Each row of numbers stands for one node and depends on some of the facts below. Use the named rows to name the rest.

Named rows:
[ 46  10 -51  13  18 -46  20 -32 -30   8  -8 -26 -11  23 -17   8  -7 -22
  33 -19  -2   8   1 -36   2 -22   3 -72  27  14   6 -25  23   1   2   8
 -61   5] : brabus
[-24  30   8  31 -22  21  29 -10   9   8 -12  -6   5  11  25 -28   0  32
  -9  -8  -6  27  32   6  -5  16 -19 -30  -6   9  35  32 -14   2 -17  11
  -8 -16] : skofli
[-11  -1 -41  20  17  -4 -23 -30 -34   6   6   6 -21 -23  -2  17 -44  -3
  -9   4   6  -9 -14   2 -35 -11   3  16   9  10  -6   3  -2  18  21   1
   4  -2] : gulen
[-13  -6  -4   3 -40   9  20  52  11  28   6  20 -26 -15 -16 -22 -13  12
 -15 -11  13   1   1   4  -7  46 -35   6   8  -6 -14 -24  15   6 -18 -31
  25  29] : bemek
[-11   3   8 -20 -23   8  11  -1  14 -13  -3  -1  22  -4  32   4   8 -36
  11  -1  14  20 -12  -4  -4 -29   5   1  -7   0  16  -4   6  10  -5  20
  11  -9] : stapi
[ -6  31 -20  -8  23  17 -20   6   3  19   3   0 -33 -16   6  20 -13 -27
  -7 -16  21 -34  -6 -28  -8   8   4  46 -16  21  18  20 -17 -14  46   6
  -1  17] : stomi
[-27  32 -42  31  -5   5   2 -17 -46  30  17 -15 -52   4  30   6 -25   8
  15  -7  16 -16   0  -4   8 -19  -3  30   9  17  11  19 -12  -6  12   9
 -30   6] : klegram
[ -9  36 -20  -6  10  10  12  -7  28 -20  -1   8  33  10 -13  14  27 -26
  20 -35   6  17  24 -28  48  -1 -24  14  -1  43  49  22 -17  -5  28  61
 -19  -8] : plozon
[ -5 -23 -53  53  -1  -8  -4  13 -49  24  24  -2  -6 -11 -51  28 -16  21
 -27  39  13  -7  18  33  10  36 -30  -8   6  -9  -7 -28 -24   6 -15 -16
  10  35] : mobran
[ -7   2  15  13  -1  10 -33 -26  38  37 -39 -26  32   4 -21  40 -33   4
   8  16  17   3  60 -24  29 -17  44  -3  -1 -27  16  50  -2 -56  -3 -19
   3  -7] : skoti
[  7 -24  36 -10  41  37 -29 -13  46   0 -15  18  -1 -22  23 -24 -35  53
  -7  -9 -11 -29   5  -6  -8   3  61   9 -11  -7  -4  31  34  -1  23 -47
  -9 -28] : pibes
[-13   8  23  29  -3 -29 -35 -33 -54  14   1 -26 -15  12 -35  13  23  33
  -5  38  -8 -24   5  37   4  30  23  37 -24 -41 -42  24 -67 -37 -15  12
  27  26] : flusker
[ 19 -35  26   9  34  31   1 -32  18 -19   9  -4  38  -1   1  17  17 -17
 -11  -5 -38  12  21 -20  20 -52   0 -19 -11   3  -1   3  29   0  -3 -17
 -11 -29] : greklebro
[  6  15  36 -25  14   9 -40   6   1   4  -9  -4 -21   7  48  27 -39  35
  -6   1 -15 -21   0  11 -35 -15  -6  10  31  -6   3  27  19   3  -6 -32
  20 -27] : zagram
[  7  12  -2  -6  30  -5 -37 -11 -47 -10  24  -4 -47  21  22  22 -17  19
   6  11 -17 -35 -10  12  -6 -14 -18  47  14  10  -7  17 -14  -2   6   0
  -2 -11] : maflis
[-25   7  33  -4 -36  15  27  11  21  -2  -6   3  16 -12   0 -20  29  -5
  -8 -18   3  29  -7  17 -13  31 -31 -15 -12 -10   3   3  -9   6 -20  15
  23  11] : klusafu
[ -7  11   5 -19 -26  16 -11  -1  22   8 -18  10 -25 -12  40 -15 -55 -11
  -7  12  17   3 -11  -5 -36 -14  30  21   0  -5  -6  14  10  -1   5 -26
  12 -10] : sapin

There are 2 kinds of fact about the nodes: kluki, gronum.
bestun	kluki	lefiran; bibripir	kluki	defla; bibripir	kluki	bitrutre; binem	kluki	temoske; binem	kluki	klaro; bitrutre	kluki	verer
brabus	kluki	dekles; brabus	kluki	tugo; brabus	kluki	bronin; bronin	kluki	trinurum; bruvos	kluki	kigol; butil	kluki	stustam
butil	kluki	tage; defla	kluki	rivuk; degram	kluki	klivo; dostor	kluki	stusor; driklan	kluki	vurir; driklan	kluki	nefur
driklan	kluki	tugo; dristan	kluki	gridrekli; dritrul	kluki	neklak; droker	kluki	flere; dunu	kluki	binem; dunu	kluki	skofli
fedenal	kluki	klaro; fedenal	kluki	bristan; fena	kluki	klega; festok	kluki	mibredrus; festok	kluki	mobran; fidri	kluki	plade
fidri	kluki	vurir; fitan	kluki	klidrus; fleplopo	kluki	rivuk; fleplopo	kluki	klonum; flina	kluki	klaro; gabrem	kluki	dekles
gabrem	kluki	bitrutre; gabrem	kluki	karaskol; geska	kluki	droker; geska	kluki	rivuk; geve	kluki	klega; geve	kluki	nuripus
geve	kluki	vurir; gosu	kluki	bristan; govepos	kluki	potar; greklebro	kluki	fudan; greklebro	kluki	tage; grenopa	kluki	binem
grigrem	kluki	zodun; gubi	kluki	tebror; karaskol	kluki	klusafu; karaskol	kluki	klaro; kedre	kluki	skuvos; kidron	kluki	tavister
kidron	kluki	fena; kifam	kluki	flamul; kifam	kluki	klizik; kifam	kluki	bristan; kigol	kluki	geve; klage	kluki	klega
klage	kluki	klaro; klagrem	kluki	trama; klaro	kluki	bristan; klatri	kluki	bibripir; klatri	kluki	fidri; klega	kluki	klusafu
klega	kluki	klaro; kligal	kluki	dekles; kligal	kluki	kigol; kligal	kluki	dritrul; klivo	kluki	bristan; klomon	kluki	mugro
klomon	kluki	driklan; klonum	kluki	flusker; klusafu	kluki	klivo; klusafu	kluki	bristan; kubul	kluki	binem; lefiran	kluki	degram
lefiran	kluki	zodun; legril	kluki	nobrir; legril	kluki	binem; legril	kluki	vudris; lubom	kluki	flere; mibredrus	kluki	rivuk
mibredrus	kluki	flere; mibredrus	kluki	klidrus; monam	kluki	gridrekli; monam	kluki	fedenal; monam	kluki	nefur; monam	kluki	verer
mugram	kluki	zegi; mugro	kluki	plade; mugro	kluki	lubom; nalok	kluki	zodun; nalok	kluki	vuskaruk; neklak	kluki	geve
neklak	kluki	fedenal; neklak	kluki	bemek; neklak	kluki	redros; nipi	kluki	viguk; nipi	kluki	nistu; nistu	kluki	monam
nobrir	kluki	klivo; nulo	kluki	droker; nuripus	kluki	trama; nuripus	kluki	legril; paflom	kluki	redros; paflom	kluki	bristan
pegrotros	kluki	flusker; pegrotros	kluki	sozor; plaban	kluki	flusker; plaban	kluki	lubom; plaban	kluki	figak; plade	kluki	tugo
plade	kluki	bristan; plazos	kluki	flukla; pletrider	kluki	klusafu; pletrider	kluki	latre; pletrider	kluki	nuripus; pletrider	kluki	plaska
pletrider	kluki	karaskol; plipas	kluki	droker; plipas	kluki	pluple; plozon	kluki	klusafu; plozon	kluki	zodun; plozon	kluki	grigrem
plukuza	kluki	geska; pluple	kluki	trama; potar	kluki	vurir; redros	kluki	vurir; ritom	kluki	tragi; rivuk	kluki	vurir
rivuk	kluki	karaskol; rotresik	kluki	vuskaruk; skefir	kluki	botruk; skofli	kluki	skuvos; skoti	kluki	klonum; skuvos	kluki	bristan
sobrim	kluki	bristan; sogralen	kluki	karaskol; stapi	kluki	grenopa; stumebor	kluki	zapliman; stumebor	kluki	bristan; stusor	kluki	klusafu
stusor	kluki	nefur; stusor	kluki	klaro; stustam	kluki	botruk; suklotos	kluki	klagrem; suklotos	kluki	tugo; supon	kluki	temoske
supon	kluki	klusafu; tage	kluki	klage; tage	kluki	klaro; tage	kluki	vudris; tage	kluki	karaskol; tavister	kluki	rotresik
tebror	kluki	flamul; tebror	kluki	bemek; temoske	kluki	flere; toskal	kluki	kubul; toskal	kluki	gabrem; tostek	kluki	klidrus
tragi	kluki	tugo; trilim	kluki	pletrider; trilim	kluki	klizik; trilok	kluki	ritom; truke	kluki	klagrem; truke	kluki	nulo
truplis	kluki	zapliman; veflan	kluki	nobrir; viflil	kluki	klizik; viflil	kluki	klaro; viflil	kluki	verer; viguk	kluki	legril
viguk	kluki	klaro; vistavak	kluki	stedur; vistavak	kluki	vuskaruk; vistavak	kluki	klesal; vistavak	kluki	skofli; vudris	kluki	bristan
vurir	kluki	bristan; zastam	kluki	veflan; zedral	kluki	geska; zedral	kluki	neklak; zedral	kluki	mobran; zegi	kluki	trama
zegi	kluki	flere; zegi	kluki	nuripus; zegi	kluki	vuskaruk; zegi	kluki	klage; zodun	kluki	klivo; zugruk	kluki	klage
beno	gronum	fena; bestun	gronum	plukuza; betrem	gronum	sozor; botruk	gronum	nuripus; botruk	gronum	greklebro; brabus	gronum	suklotos
brebul	gronum	nuripus; breror	gronum	vibome; bronin	gronum	sozor; bronin	gronum	pibes; bronin	gronum	klomon; bronin	gronum	klage
bruvos	gronum	bristan; buflum	gronum	zastam; buklan	gronum	pegrotros; buklan	gronum	pibes; butil	gronum	nuripus; datrekluk	gronum	sapin
denasak	gronum	nuripus; denasak	gronum	greklebro; denasak	gronum	fegrase; dimal	gronum	kigol; dimal	gronum	soza; dostor	gronum	zagram
drebrum	gronum	trinurum; dredrol	gronum	ruflodi; driklan	gronum	gosu; dristan	gronum	fegrase; dritrul	gronum	sozor; dubre	gronum	klatri
dubre	gronum	sobrim; dubre	gronum	skofli; dunu	gronum	nuripus; fegrase	gronum	skoti; fena	gronum	viflil; fidri	gronum	fena
figak	gronum	flamul; figak	gronum	plukuza; figak	gronum	bitrutre; fitan	gronum	nefur; flere	gronum	pegrotros; flina	gronum	plukuza
flina	gronum	greklebro; flina	gronum	dritrul; flukla	gronum	plukuza; flukla	gronum	telo; flurarus	gronum	gosu; flusker	gronum	droker
flusker	gronum	nuripus; fufomik	gronum	truke; gafom	gronum	plukuza; gode	gronum	klega; gosu	gronum	nuripus; govepos	gronum	sobrim
greklebro	gronum	nuripus; grenopa	gronum	bibripir; grenun	gronum	klage; gridrekli	gronum	nuripus; grigrem	gronum	pibes; grigrem	gronum	dritrul
grore	gronum	trilok; gubi	gronum	klomon; gulen	gronum	fitan; karaskol	gronum	plade; kedre	gronum	latre; kidron	gronum	flamul
kifam	gronum	sozor; klagrem	gronum	nuripus; klagrem	gronum	trebam; klatri	gronum	vuskaruk; klega	gronum	nuripus; klegram	gronum	geve
klegram	gronum	sobrim; klegram	gronum	fedenal; kligal	gronum	nuripus; klivo	gronum	sobrim; klivo	gronum	skoti; klizik	gronum	nuripus
kluru	gronum	plukuza; lubom	gronum	plukuza; maflis	gronum	beno; maflis	gronum	nuripus; mapleda	gronum	gridrekli; mapleda	gronum	viflil
mapleda	gronum	zagram; mibredrus	gronum	plade; mobran	gronum	neklak; mobran	gronum	latre; mudren	gronum	greklebro; mudren	gronum	nefur
mugro	gronum	bibripir; mugro	gronum	nuripus; mugro	gronum	pibes; nalok	gronum	nuripus; nefur	gronum	latre; neklak	gronum	nuripus
pabal	gronum	fufomik; pegrotros	gronum	nuripus; pilil	gronum	nuripus; plaban	gronum	klomon; plade	gronum	nuripus; plipas	gronum	nuripus
plipas	gronum	pegrotros; plozon	gronum	bestun; plozon	gronum	skoti; plukuza	gronum	pibes; pluple	gronum	festok; potar	gronum	nuripus
raplur	gronum	beno; rebe	gronum	flamul; redros	gronum	nuripus; rivuk	gronum	skoti; rotresik	gronum	zodun; ruflodi	gronum	plazos
skestun	gronum	sobrim; skuvos	gronum	truke; sobrim	gronum	nuripus; sogralen	gronum	nuripus; sogralen	gronum	vuskaruk; stedur	gronum	truke
stomi	gronum	ruflodi; stomi	gronum	bestun; stumebor	gronum	skestun; stumebor	gronum	nuripus; stusor	gronum	latre; stusor	gronum	mudren
stusor	gronum	festok; suklotos	gronum	flurarus; suklotos	gronum	latre; suklotos	gronum	sobrim; tebror	gronum	plukuza; telo	gronum	bestun
trebam	gronum	greklebro; trilim	gronum	sapin; trilok	gronum	latre; truke	gronum	latre; truplis	gronum	nuripus; tugo	gronum	plipa
verer	gronum	kigol; vibome	gronum	pibes; viflil	gronum	duplak; vistavak	gronum	plipa; vistavak	gronum	nuripus; vistavak	gronum	truke
vurir	gronum	nuripus; vurir	gronum	truplis; vurir	gronum	lefiran; zedral	gronum	fegrase; ziplem	gronum	nuripus; zirol	gronum	rufan
zirol	gronum	sozor; zodun	gronum	nuripus

Name these rows:
No name comes twice in this set of rows, the named rows included.
[ -4  26  10 -15   5  21  -8  -1  60 -23 -20  17  31  -3  -5  -5  -4  -6
  -8 -30 -14   8  35 -30  13  19   5  13 -14  33  45  36  -6  -8  34  33
  14 -23] : bestun
[ 47  16 -65  29  28 -35  21 -37 -20   4  -6 -27  -1  28 -14   9 -12  -9
  15   4   7   8   7 -13   8 -10  10 -81  20  14  20 -28  -1   6   5  17
 -53   9] : suklotos
[ -5   7  -9  16 -10 -25   9 -16 -31 -19  15   4  -8  36 -28  -6  16   7
  33 -19 -23  12  26 -19  55 -13 -37  18  13  31 -10  -3  10 -12  -5  22
 -29 -15] : stumebor
[-17  -3 -14 -28 -31  -5  21  21  15  -1   6  11  23   8  -1   7  19 -50
  23 -11  12  24 -15 -15  18 -28 -18  16   6  13   0 -28  16   8  -4  24
   5   1] : trilim
[ -8  21 -20 -10  37  24 -25   0  -1  13   6   9 -37 -27  -3  12   0  -3
 -21 -18   6 -48 -15 -12 -21  25   9  53 -23  19   2  26 -29  -7  57  -1
  12  20] : flukla
[-13   0  18  -6 -25  10  18  22  19   7  -6  -6  29  -5   8   2  15 -16
 -15  13   9  26  -8  20  -9   9   3 -24  -6 -19  18  -6 -22   1 -18  13
  14  10] : temoske
[ -7 -19  -8 -19 -34 -26 -17  13  21  11 -26 -10  39   9 -25  41 -11 -30
  25  25  33  16  10   0  27 -19  32  20  16 -26 -15  -2  -1 -28 -14   7
  10  12] : fleplopo
[ 30 -16 -33  18  38 -20  -1  14 -10 -23  25 -11  19  39  -5  13  14   3
   2  69  -1 -11   7   9  49 -11  20 -12   1   8  38 -34 -24 -10   2  11
 -28 -12] : plipas
[ 35  19   7  17   1 -38  20 -15 -47   7 -13 -13 -30   2 -34 -32  23  25
 -24  -9 -18 -12 -16  17 -52  64  -8 -68 -10 -19 -35 -22 -29   5  -8  -5
  -1  32] : tugo
[ 50  13 -39  15  23 -40  -4 -49 -20  -6 -22  -5  -3  -6 -18   7 -35  -5
   6 -13   7   9  -8 -21 -43 -10  13 -71  20   5 -22 -16  15  17  16  -4
 -27  -1] : trilok
[ 12   0 -13   7 -15 -21  17  -9  -5  23 -12 -19   2  28 -13  -5  11  -8
  35  -7  -5  11  27 -33  45 -20  10 -23  16   3  -7  -2  23 -25 -15 -11
 -41  -1] : klatri
[-17  -4  28  -9 -46   3  34  22 -20  26  -2  -3 -13 -18  -6 -18  39 -25
  -5 -27  -8   9 -26   1 -23  25 -25   4 -23 -24 -45 -23  -7   2 -22 -18
  21  37] : verer
[-25  -4  -4   1  26  -1   1   3  12 -45   8  25  31 -10 -15 -24  37  30
  13 -31  -4  -7  -7  19  21  25   3  14 -11  20  11  23 -12  18  18  53
 -19  -5] : grigrem
[-30  12  15 -11 -41  -2  13  19  -4  15 -12   9 -13 -22  -6 -27  -2  21
  -9 -26   0  14   1   6 -25  32 -18  10  -2  -7 -20   8   1   6 -12   1
  31  15] : zapliman

Now the same nodes, written a new way:
Some rows with their names:
[ 1  3  4  3 -3 -2  1 -2 -3  1  5  0  1 -6  3  0 -1  0 -1  3  0  2 -1 -2
  2 -1 -2 -3  1 -1  2  0  2  0  1 -2  0] : kubul
[ -6  -6   1 -12   1   7   3   6  -5  -7  -4   2  -1  14  -3  -1  -5   4
  -2  -1 -10   5  -6   0  -6  -2  -1   5  10   4  -9   9   4  -7  -9   6
   1] : brabus
[ 2  2  3 -1 -3  1  2 -2 -2 -1  3  0  3 -4  3 -1 -1  1 -1  2 -1  2  2 -3
  1 -2 -3 -3  1 -1  0  1  4  1 -2  0  0] : gabrem
[ -3  11   6  22  19  14 -56 -20  20   3  69  38  33  94 -11 -47  -1  -3
  -3 -11  74   8  -2  50  32  -2  12   8   2  52  32 -28   2   3 -38 -53
  10] : plazos
[-13   2  -5   9   5   6   9   0  -5   4   1   8   2   6  -9  -1   6   1
   0  -7  -9  -8  -2   5  -1   1  -5   4   2  -2  -1   3  -9  -2  -8   2
   8] : plukuza
[-13  -5   3  -1   4   4   1   3  -5  -1   2   1  -3   1  -6   2  -4   2
   1  -4  -6   1  -6   6  -3   0  -5   2   7   3  -8   1  -5  -5 -11  -1
   5] : truke
[-1  4  6  6 -6 -7  3 -3 -4  1  9 -5 -1 -6  5 -2 -2 -3 -2  6  3  4 -5  1
  2  1 -1 -2  1 -1  5  0  0 -3  8 -3 -1] : degram
[-13   0   1  -2   6   3   5   6  -7  -5  -4   3   2   9  -3   1  -1  -4
   3  -3  -9  -4  -4   8  -6  -2   1   7   5   6  -9   5  -3  -6  -2   1
   3] : govepos
[-13  -1   3  -1   3  -2   2   6  -7  -4  -1   0  -3   5  -3   2  -6  -6
   1  -1  -5   3  -8   9  -5  -2   3   5   5   7  -9   4  -5  -7   3  -2
   2] : dostor
[ 0  3  5  3 -3 -3  1 -2 -4  0  6 -2  1 -6  3  0 -1 -1 -1  3  1  2 -2 -1
  2  0 -2 -3  0 -1  2  0  2  0  3 -1  1] : binem
[ 36  -6  -7  -3   0  13 -34  11 -10  15 -13  10 -17 -19 -27  -1 -20  11
 -33  -2   9  19  30  -3  -1 -35  37  13 -23  -1 -13  -4  -4  22  28   2
  -9] : botruk
[-1 -3  1  0 -2 -2 -3  0  2 -1 -3 -1 -1 -3  1  2 -3  1  2  0 -1  3 -1  0
 -2  2  0 -3 -1  1  0 -4 -2  1 -2  0 -2] : skestun
[  8  10  17   5  -4   7  -1  -9 -10   5  24   0  11 -25  12  -4   1  -6
  -3  10   0  -3  14  -6   7  -4 -14  -3  12  -8  -5   4   9   6  -1  -3
   6] : sapin
[  6  -4   2   5 -12 -12  -6  -9   7   2   5  -9  -8 -15   6   3  -6   5
   1   3  11  10  -5  -6   4   4  -3 -15  -7  -2  12 -13  -1   3   0  -4
  -8] : vuskaruk
[ 2  2  3  2 -2  1  0 -2 -1  1  2  0  1 -5  1 -1 -1  0  0  2 -1  0  3 -3
  1  0 -3 -1  1 -2  0  1  1  2  0  1  0] : skiba
[  3   2 -32 -20  13  -7   8 -11  23  -1  38 -21 -15  -3  24   6  14   3
  -7   5  -1  -1  12  -8   4   9  28  14 -15 -10 -12 -13  33   3   4   6
  -4] : verer
[  7  -7 -18 -50  13  23  -4  -1 -20 -12  -5 -33   7 -24 -24  -7  27 -35
  -7 -14  25  -1   7  24   6  18  -2 -21  19   8  33  18   4   3  23  49
   8] : drebrum

Name these rows:
No name comes twice in this set of rows, the named rows included.
[  1   5  -9   1  -1  -3   9   0  -1  -4 -10   5   9   9   0  -2   5   1
   4   0  -7  -3   3  -4  -1  -2   5  -3  -8   3   6   3   5   0   6   3
   0] : tebror
[-11   4   1   8   1  -4  10   4  -8   0   3   1  -4  10  -4  -4   0  -4
  -4   1  -5   0 -11   6  -1   0   4   6   3   1   2   9  -7  -9   8  -1
   4] : plozon
[-2 -2 -2 -1 -2 -2 -1 -1  1 -3 -4  1  2 -3  2  4 -3  1  4 -2 -2  2 -1  1
 -2 -1 -1 -5 -2  4 -1 -5  1  1 -3  0 -2] : neklak
[ 11  -4  -7 -16  -6   8   6   0   1  -6  -8   4   1  20  -2  -7   0  13
  -7  -1  -9   5   2 -15  -1  -1  -2  -2   2  -2   5  11  11   0 -10  12
  -3] : bronin
[ 1 -3  0 -4 -2  1 -3  1  3 -4 -4 -1  0  2  2  1 -3  3  2 -1 -2  2  0 -2
 -2  1 -2 -1  2  1 -1 -1  0  0 -5  1 -3] : plade
[ 15  -1   1  -9  -7   0  -2  -5   4  -3  -1  -2   5  -4   7   0  -2   6
   1   4   1   6   7 -14   2  -2  -4 -10  -3  -3   5  -3  12   5  -5   3
  -4] : dekles
[ 10  -4  -2  -6  -6  -5  -6  -2   7  -3  -7  -4   1  -5   6   3  -5   4
   5   2   4   7   1  -9  -1   0   1 -11  -7   2   5  -8   7   4  -2   0
  -7] : nefur
[-2  3 -1  2  0 -6  6  4 -2  0 -2 -3 -3  4 -2 -1  0 -1 -1  3  1  3 -8 -2
  0 -1  5 -1 -5  1  4  3 -1 -5  7 -1  1] : grenopa
[ 11  14  18  -3   5   7   6   3 -12   2  15  -2  13 -13  10  -5   3 -10
  -2  15   1  -2  10 -11   3  -8  -5   2   7  -7  -7  13  14   0   6  -2
   8] : datrekluk
[ -4  -5  -1   4  -2   1  -4  -5   3   1   2   0  -1 -10   0   5  -1   4
   4  -6   0   1   0   1   0   3  -9  -8  -1  -1   0 -10  -5   4 -12  -3
   0] : droker
[-10   2  -2   1   2  -1   7   4  -7  -6  -4   4   4  10  -1  -2  -1  -3
   1   0  -9  -1  -4   7  -4  -2   3   5   3   6  -5   7  -1  -7   5   2
   2] : dristan
[ -1   1   5   1  -1 -11   5   6  -2   1   2  -9  -9   0  -1   1  -4  -3
  -1   7   8   9 -16  -3  -1   0   5  -4  -6   0   5   1  -1  -9   8  -4
   1] : rotresik
[  8   0  -5  -9   7   0   1   7   8   0 -12  -3   5  -7  -1   7   3   2
  11   0   6   4   0 -13  -3  -5   2 -12 -17   1   1  -8   9   4 -10  -1
   2] : mobran
[ 12   2  -2  -4  -5  -4  -2  -5   5  -3  -4   0  10  -9   9   2   0   1
   6   4   3   2   9 -10   2  -2  -2 -12  -8   0   6  -7  12   7   1  -1
  -3] : bemek

